Here is a tiny trained network, its code and every weight. The questions are about switching its units off for an input and a class, where a switched-off unit gives its printed mean instead of its output.

import numpy as np


def w(rows, s, z=0):
    codes = np.array(rows[::2]) - 128.0
    scale = np.full(codes.shape[1], s)
    scale[-1] = z or s
    return codes * scale


def f(y):
    return y / 2 * (1 + np.tanh(0.7978845608 * (y + 0.044715 * y**3)))


def log_softmax(a):
    a = a - a.max(-1, keepdims=True)
    return a - np.log(np.exp(a).sum(-1, keepdims=True))


def net(x, mask):
    res = np.array(x, float).reshape(1, 6) / 4 @ E
    y = f(res @ A[0][:, :-1].T + A[0][:, -1])
    res = res + np.where(mask, y, B[0][:, -1]) @ B[0][:, :-1]
    return log_softmax(res[-1] @ U[:, :-1].T + U[:, -1])


A, B = {}, {}
E = w([
[161,141,229,131,66,64,183,72,103,116],'x0',
[100,157,59,83,79,50,110,244,148,77],'x1',
[89,146,186,154,126,173,29,128,148,60],'x2',
[167,103,67,75,113,216,94,79,171,119],'x3',
[95,23,96,176,115,188,191,194,108,128],'x4',
[203,78,107,38,138,61,135,160,254,99],'x5',
],0.0093)
A[0] = w([
[116,175,165,118,48,108,145,91,135,97,161],'neuron 0',
[128,140,123,151,102,57,144,150,119,76,177],'neuron 1',
[125,160,165,110,21,98,132,103,125,118,142],'neuron 2',
[192,178,155,74,145,32,131,120,141,129,253],'neuron 3',
[93,132,123,139,121,118,50,165,149,128,149],'neuron 4',
[70,124,161,214,132,139,115,128,107,109,213],'neuron 5',
[125,132,129,124,101,70,128,152,112,162,125],'neuron 6',
[96,129,104,147,134,226,115,116,96,136,195],'neuron 7',
[120,154,85,97,145,64,178,184,113,65,120],'neuron 8',
[133,80,123,189,163,150,142,87,128,131,138],'neuron 9',
[147,146,142,146,142,163,99,50,77,174,233],'neuron 10',
[135,145,143,145,126,53,126,114,134,130,205],'neuron 11',
[147,6,77,131,109,150,156,155,172,93,190],'neuron 12',
[107,167,191,210,126,131,108,132,126,113,140],'neuron 13',
[122,125,132,193,132,162,122,151,100,109,183],'neuron 14',
[156,148,155,112,132,62,127,94,135,111,208],'neuron 15',
[160,82,130,117,119,127,179,122,55,107,153],'neuron 16',
[131,193,129,122,99,59,137,166,127,128,152],'neuron 17',
[135,170,79,154,98,100,158,117,135,114,99],'neuron 18',
[165,144,100,113,139,163,129,135,108,177,165],'neuron 19',
[135,179,135,144,156,148,99,126,196,102,159],'neuron 20',
[65,168,93,101,166,161,30,137,156,46,174],'neuron 21',
[175,116,146,115,145,103,198,99,146,183,91],'neuron 22',
[89,136,116,145,125,154,137,137,86,108,149],'neuron 23',
[94,133,117,179,87,226,114,151,107,125,163],'neuron 24',
[111,178,145,129,162,177,112,19,80,155,179],'neuron 25',
],0.012,0.0047)
B[0] = w([
[169,95,117,92,129,168,108,32,83,157,187],'neuron 0',
[121,139,101,144,76,149,95,116,122,124,188],'neuron 1',
[150,105,107,114,126,170,111,77,90,83,188],'neuron 2',
[125,137,87,107,108,149,113,113,87,67,242],'neuron 3',
[185,164,115,126,121,114,144,146,102,78,167],'neuron 4',
[119,110,78,149,139,109,142,119,60,183,208],'neuron 5',
[65,146,117,129,65,82,98,108,170,159,168],'neuron 6',
[132,151,167,200,75,151,140,167,48,140,221],'neuron 7',
[141,159,149,140,58,139,73,138,165,109,204],'neuron 8',
[140,170,169,171,137,132,92,195,107,140,181],'neuron 9',
[164,159,176,154,168,177,5,148,170,132,240],'neuron 10',
[96,138,96,98,120,121,115,77,107,118,185],'neuron 11',
[136,58,137,87,165,194,110,121,204,235,216],'neuron 12',
[113,41,75,137,144,156,116,111,73,173,192],'neuron 13',
[102,89,71,144,122,139,111,114,50,136,180],'neuron 14',
[104,82,118,90,131,122,81,92,78,100,196],'neuron 15',
[139,136,166,153,135,148,103,89,133,146,171],'neuron 16',
[77,168,139,144,61,111,128,109,75,125,195],'neuron 17',
[119,151,144,143,101,130,112,158,102,93,149],'neuron 18',
[136,153,149,123,96,133,139,145,151,119,168],'neuron 19',
[161,111,116,114,152,106,171,137,123,64,170],'neuron 20',
[254,133,137,206,180,122,172,155,122,55,216],'neuron 21',
[156,118,156,88,129,118,118,129,180,102,191],'neuron 22',
[100,113,94,129,94,119,134,127,76,137,168],'neuron 23',
[114,152,96,175,139,130,162,111,42,161,207],'neuron 24',
[131,152,160,139,188,192,16,137,175,135,254],'neuron 25',
],0.0097,0.016)
U = w([
[150,84,150,113,147,126,154,157,227,204,126],'0',
[65,135,81,105,39,17,149,109,101,110,122],'1',
[106,85,124,150,133,193,98,118,77,219,156],'2',
[177,215,178,170,113,136,95,168,139,81,140],'3',
[162,129,112,180,133,58,244,155,50,91,131],'4',
[188,77,105,112,162,155,105,87,136,89,149],'5',
[54,132,179,142,172,90,216,129,122,102,2],'6',
[123,117,164,113,191,110,80,153,127,135,73],'7',
],0.011,0.0055)

Each question gives the input, the list of numbers given to net, and the class t.
The units are the neurons (one row each of A and B). Each row of codes is followed by its name. A weight is (code - 128) times the scale printed after its matrix; where a second scale follows, it is the last column's (A, B and U).
mask holds one flag per neuron, in row order. A switched-off neuron (its flag False) gives its mean, the last column of its row in B, instead of its output. The means were averaged over made-up inputs and are rounded, as every weight is.
A unit's drop is (log p(t) with every unit on - log p(t) with that unit switched off) / (log p(t) with every unit on - log p(t) with every unit switched off).
The circuit of an input: a set's keep is (log p(t) with only the set's units on - log p(t) with every unit switched off) / (log p(t) with every unit on - log p(t) with every unit switched off). Starting from the 12 units with the biggest drops (on a tie, the unit counted first), units are removed one at a time, each time the one whose removal leaves the highest keep (on an exact tie, the one counted first), for as long as the keep stays at least 0.8.
circuit, biggest first: the units of the circuit, biggest drop first
unit that matters most: the unit with the biggest drop
k most important neurons: the k neurons with the biggest drops, biggest first
drop when u is switched off: that unit's drop, to one decimal
input [-5,3,0,6,4,-4], class 4: 2 most important neurons -> neuron 21; neuron 25
input [7,6,4,-2,-8,-6], class 5: circuit, biggest first -> neuron 2; neuron 0
input [2,-8,6,2,-5,0], class 5: circuit, biggest first -> neuron 20
input [2,3,-2,1,0,8], class 1: circuit, biggest first -> neuron 25; neuron 10
input [8,-6,-5,-6,-6,7], class 5: 3 most important neurons -> neuron 0; neuron 22; neuron 2
input [4,8,-1,1,-7,-8], class 1: 2 most important neurons -> neuron 17; neuron 12
input [0,0,3,7,-3,-6], class 3: 3 most important neurons -> neuron 21; neuron 12; neuron 10
input [3,-1,5,-4,-5,8], class 5: 3 most important neurons -> neuron 0; neuron 2; neuron 7
input [3,-3,5,-5,-2,3], class 5: 2 most important neurons -> neuron 7; neuron 24
input [-8,0,-2,2,-8,2], class 3: 2 most important neurons -> neuron 12; neuron 13
input [6,1,-7,7,2,8], class 0: 2 most important neurons -> neuron 12; neuron 21
input [7,0,2,-7,-7,-1], class 2: 2 most important neurons -> neuron 0; neuron 13
input [7,3,6,2,-2,4], class 5: 2 most important neurons -> neuron 0; neuron 2
input [-3,3,5,-7,-7,0], class 4: unit that matters most -> neuron 21
input [-4,2,-8,-5,0,-6], class 1: drop when neuron 12 is switched off -> 0.2
input [-5,-1,7,-4,2,6], class 5: drop when neuron 7 is switched off -> 0.7
input [4,-5,8,7,1,3], class 3: drop when neuron 3 is switched off -> 0.1
